Here is a tiny trained network, its code and every weight. The questions are about switching its units off for an input and a class, where a switched-off unit gives its printed mean instead of its output.

import numpy as np


def w(rows, s, z=0):
    codes = np.array(rows[::2]) - 128.0
    scale = np.full(codes.shape[1], s)
    scale[-1] = z or s
    return codes * scale


def f(y):
    return y / 2 * (1 + np.tanh(0.7978845608 * (y + 0.044715 * y**3)))


def log_softmax(a):
    a = a - a.max(-1, keepdims=True)
    return a - np.log(np.exp(a).sum(-1, keepdims=True))


def net(x, mask):
    res = np.array(x, float).reshape(1, 8) / 4 @ E
    y = f(res @ A[0][:, :-1].T + A[0][:, -1])
    res = res + np.where(mask, y, B[0][:, -1]) @ B[0][:, :-1]
    return log_softmax(res[-1] @ U[:, :-1].T + U[:, -1])


A, B = {}, {}
E = w([
[238,1,149,146,158,166],'x0',
[129,130,123,129,131,122],'x1',
[128,128,128,128,131,128],'x2',
[41,91,51,195,198,239],'x3',
[128,126,130,129,129,130],'x4',
[36,51,135,11,209,84],'x5',
[128,129,131,129,127,129],'x6',
[127,127,130,127,126,128],'x7',
],0.0099)
A[0] = w([
[117,81,127,64,133,112,25],'n1',
[132,89,138,135,138,138,76],'n2',
[88,209,129,132,117,103,188],'n3',
[3,126,107,87,158,135,92],'n4',
[148,105,127,125,141,134,250],'n5',
[226,129,137,138,110,107,119],'n6',
[105,96,95,188,163,207,153],'n7',
[109,154,126,156,114,146,25],'n8',
[136,134,156,91,112,95,99],'n9',
[132,135,119,115,138,130,129],'n10',
[112,82,138,68,165,95,35],'n11',
[98,61,137,33,153,102,145],'n12',
[104,101,106,195,147,195,5],'n13',
[99,220,138,130,96,107,50],'n14',
],0.024,0.016)
B[0] = w([
[208,94,127,137,111,130,168],'n1',
[96,155,103,149,140,132,147],'n2',
[115,142,129,237,133,176,234],'n3',
[66,142,114,1,133,77,241],'n4',
[202,96,146,83,108,114,212],'n5',
[114,118,125,41,133,92,227],'n6',
[66,170,121,203,142,152,234],'n7',
[56,152,118,131,142,140,138],'n8',
[116,132,114,186,135,150,172],'n9',
[116,136,142,130,98,112,131],'n10',
[214,123,165,157,112,143,187],'n11',
[73,150,115,221,138,165,253],'n12',
[250,66,153,140,101,128,180],'n13',
[227,91,147,142,115,135,200],'n14',
],0.029,0.024)
U = w([
[254,57,194,154,93,107,254],'0',
[88,159,124,218,152,146,35],'1',
[101,111,121,14,150,16,98],'2',
],0.0063,0.0076)

Each question gives the input, the list of numbers given to net, and the class t.
The units are the neurons (one row each of A and B). Each row of codes is followed by its name. A weight is (code - 128) times the scale printed after its matrix; where a second scale follows, it is the last column's (A, B and U).
mask holds one flag per neuron, in row order. A switched-off neuron (its flag False) gives its mean, the last column of its row in B, instead of its output. The means were averaged over made-up inputs and are rounded, as every weight is.
A unit's drop is (log p(t) with every unit on - log p(t) with that unit switched off) / (log p(t) with every unit on - log p(t) with every unit switched off).
The circuit of an input: a set's keep is (log p(t) with only the set's units on - log p(t) with every unit switched off) / (log p(t) with every unit on - log p(t) with every unit switched off). Starting from the 12 units with the biggest drops (on a tie, the unit counted first), units are removed one at a time, each time the one whose removal leaves the highest keep (on an exact tie, the one counted first), for as long as the keep stays at least 0.8.
circuit, biggest first: the units of the circuit, biggest drop first
most important unit: the unit with the biggest drop
top k neurons: the k neurons with the biggest drops, biggest first
drop when u is switched off: that unit's drop, to one decimal
input [2,6,-4,8,-6,-2,5,0], class 0: circuit, biggest first : n13
input [-4,-4,-4,0,-5,-1,1,-8], class 0: top 3 neurons : n12; n7; n14
input [0,-3,-8,6,3,4,4,2], class 2: top 2 neurons : n4; n3
input [7,-7,-1,5,5,2,2,-6], class 1: top 2 neurons : n7; n14
input [-7,-2,-7,-4,-3,-7,-3,4], class 0: top 2 neurons : n14; n12
input [4,0,0,8,-1,0,-7,7], class 0: top 2 neurons : n13; n12
input [-5,3,-2,-8,7,1,5,2], class 1: top 3 neurons : n3; n5; n13
input [-1,8,6,3,7,7,-7,-5], class 2: top 2 neurons : n4; n3
input [0,-3,7,1,4,1,8,0], class 2: top 3 neurons : n3; n12; n7
input [-6,5,6,-1,-7,-5,4,3], class 0: top 3 neurons : n14; n12; n7
input [7,-8,-1,1,0,3,-4,-8], class 1: top 2 neurons : n12; n14
input [4,-4,-3,2,3,1,3,8], class 1: top 2 neurons : n14; n7
input [3,-4,-3,-5,0,-1,-2,-5], class 2: drop when n6 is switched off : 0.1
input [0,5,-8,-3,-2,2,2,0], class 1: most important unit : n14
input [1,-3,-7,5,-6,0,-1,-5], class 0: drop when n2 is switched off : 0.2
input [6,7,0,2,7,6,-8,7], class 1: drop when n12 is switched off : 7.4
